Below is a small trained network, with its code and all its weights. Each question gives an input and a class and asks what happens when units are switched off, that is, made to give their printed mean instead of their output.

import numpy as np


def w(rows, s, z=0):
    codes = np.array(rows[::2]) - 128.0
    scale = np.full(codes.shape[1], s)
    scale[-1] = z or s
    return codes * scale


def norm(h):
    return h / np.sqrt((h * h).mean(-1, keepdims=True) + 1e-5)


def f(y):
    return np.maximum(y, 0)


def log_softmax(a):
    a = a - a.max(-1, keepdims=True)
    return a - np.log(np.exp(a).sum(-1, keepdims=True))


def net(x, mask):
    res = np.array(x, float).reshape(1, 5) / 4 @ E
    u = 0
    for l in range(2):
        y = f(norm(res) @ A[l][:, :-1].T + A[l][:, -1])
        res = res + np.where(mask[u : u + 15], y, B[l][:, -1]) @ B[l][:, :-1]
        u += 15
    return log_softmax(norm(res)[-1] @ U[:, :-1].T + U[:, -1])


A, B = {}, {}
E = w([
[152,201,127,121,117,74,152],'x0',
[175,98,69,174,157,176,212],'x1',
[80,104,152,157,106,43,195],'x2',
[118,142,31,117,116,66,159],'x3',
[156,127,135,78,1,176,166],'x4',
],0.0064)
A[0] = w([
[122,77,178,100,137,132,184,5],'0.n0',
[64,57,126,83,71,108,94,114],'0.n1',
[168,164,171,155,148,131,118,20],'0.n2',
[112,81,131,116,129,169,119,78],'0.n3',
[155,102,148,102,70,152,137,110],'0.n4',
[141,119,113,129,216,192,83,161],'0.n5',
[135,191,59,71,139,50,81,98],'0.n6',
[99,171,168,110,188,59,112,171],'0.n7',
[179,201,117,44,53,196,97,137],'0.n8',
[156,126,128,110,50,73,186,126],'0.n9',
[68,148,121,129,113,109,168,25],'0.n10',
[125,85,99,165,185,194,55,156],'0.n11',
[113,103,109,52,95,106,107,104],'0.n12',
[166,82,77,128,97,148,255,81],'0.n13',
[123,100,120,176,160,141,159,58],'0.n14',
],0.0079,0.0027)
B[0] = w([
[157,145,87,174,142,137,126,145],'0.n0',
[122,39,173,57,162,202,171,201],'0.n1',
[110,134,109,74,161,112,134,142],'0.n2',
[177,149,107,160,149,125,108,159],'0.n3',
[191,116,105,189,154,126,107,190],'0.n4',
[119,82,160,86,106,166,168,225],'0.n5',
[107,178,83,192,100,122,115,213],'0.n6',
[63,143,78,150,87,60,90,209],'0.n7',
[177,163,98,165,74,158,43,254],'0.n8',
[124,131,128,83,140,182,100,222],'0.n9',
[158,112,160,163,146,126,162,152],'0.n10',
[160,79,194,86,132,133,148,228],'0.n11',
[79,131,100,81,131,146,184,179],'0.n12',
[2,140,89,80,122,94,153,241],'0.n13',
[151,125,90,113,119,140,146,159],'0.n14',
],0.0081,0.0058)
A[1] = w([
[98,104,160,65,145,78,83,22],'1.n0',
[105,166,37,136,84,101,85,73],'1.n1',
[252,63,119,167,218,166,75,93],'1.n2',
[160,105,181,144,140,66,105,72],'1.n3',
[48,93,134,59,166,71,153,118],'1.n4',
[102,122,186,134,150,97,56,92],'1.n5',
[137,142,112,80,103,151,110,124],'1.n6',
[156,151,152,136,197,87,80,111],'1.n7',
[117,125,174,142,165,80,66,161],'1.n8',
[137,120,158,150,127,178,183,80],'1.n9',
[102,165,195,131,177,128,84,90],'1.n10',
[156,140,120,66,96,214,96,224],'1.n11',
[112,189,105,236,137,16,131,4],'1.n12',
[220,157,170,122,105,161,119,51],'1.n13',
[191,134,102,182,117,137,255,93],'1.n14',
],0.0082,0.0034)
B[1] = w([
[81,120,89,133,174,143,127,150],'1.n0',
[128,162,123,217,115,76,63,206],'1.n1',
[161,105,203,86,79,120,127,184],'1.n2',
[86,179,78,135,117,117,179,137],'1.n3',
[97,130,129,44,192,208,173,203],'1.n4',
[90,177,39,106,177,128,186,157],'1.n5',
[171,156,113,139,175,49,122,176],'1.n6',
[106,144,115,136,132,139,192,141],'1.n7',
[108,128,33,145,117,126,181,160],'1.n8',
[167,208,117,127,148,59,102,150],'1.n9',
[68,141,50,156,115,115,190,146],'1.n10',
[150,145,165,209,142,36,110,254],'1.n11',
[252,222,153,230,4,133,3,171],'1.n12',
[133,68,168,111,164,147,168,161],'1.n13',
[4,139,61,123,158,125,149,153],'1.n14',
],0.0069,0.0082)
U = w([
[33,106,88,55,181,165,200,218],'0',
[250,76,250,108,108,175,89,191],'1',
[113,239,43,196,59,103,56,2],'2',
],0.012,0.0012)

Each question gives the input, the list of numbers given to net, and the class t.
The units are the neurons (one row each of A and B). Each row of codes is followed by its name. A weight is (code - 128) times the scale printed after its matrix; where a second scale follows, it is the last column's (A, B and U).
mask holds one flag per neuron, layer by layer. A switched-off neuron (its flag False) gives its mean, the last column of its row in B, instead of its output. The means were averaged over made-up inputs and are rounded, as every weight is.
A unit's drop is (log p(t) with every unit on - log p(t) with that unit switched off) / (log p(t) with every unit on - log p(t) with every unit switched off).
The circuit of an input: a set's keep is (log p(t) with only the set's units on - log p(t) with every unit switched off) / (log p(t) with every unit on - log p(t) with every unit switched off). Starting from the 12 units with the biggest drops (on a tie, the unit counted first), units are removed one at a time, each time the one whose removal leaves the highest keep (on an exact tie, the one counted first), for as long as the keep stays at least 0.8.
units of the circuit, in order: the units of the circuit, biggest drop first
top k neurons: the k neurons with the biggest drops, biggest first
k most important neurons of layer l: the k neurons of layer l with the biggest drops, biggest first
drop when u is switched off: that unit's drop, to one decimal
input [1,-4,-7,-5,-3], class 1: units of the circuit, in order => 0.n11
input [1,7,-5,6,0], class 0: 3 most important neurons of layer 0 => 0.n13, 0.n8, 0.n7
input [-2,-1,-5,3,-3], class 1: top 2 neurons => 0.n13, 0.n11
input [-3,-5,5,4,7], class 0: 2 most important neurons of layer 1 => 1.n12, 1.n2
input [1,7,-4,-6,8], class 2: top 3 neurons => 0.n13, 0.n1, 0.n11
input [1,1,-8,-2,-7], class 1: 3 most important neurons of layer 0 => 0.n5, 0.n13, 0.n11
input [-6,5,1,-2,-5], class 1: top 3 neurons => 0.n11, 0.n13, 1.n2
input [-8,-6,-2,2,-1], class 0: top 2 neurons => 0.n8, 1.n12
input [-4,3,4,-5,-2], class 1: top 2 neurons => 0.n13, 1.n2
input [1,4,-6,1,-6], class 1: drop when 0.n13 is switched off => 0.2
input [-8,-3,-8,8,1], class 1: drop when 0.n11 is switched off => 0.1
input [-4,-3,-4,3,5], class 1: drop when 0.n13 is switched off => 0.2
input [-5,-5,7,-2,3], class 0: top 2 neurons => 0.n8, 1.n12
input [-2,5,-6,1,-7], class 1: most important neuron of layer 0 => 0.n13
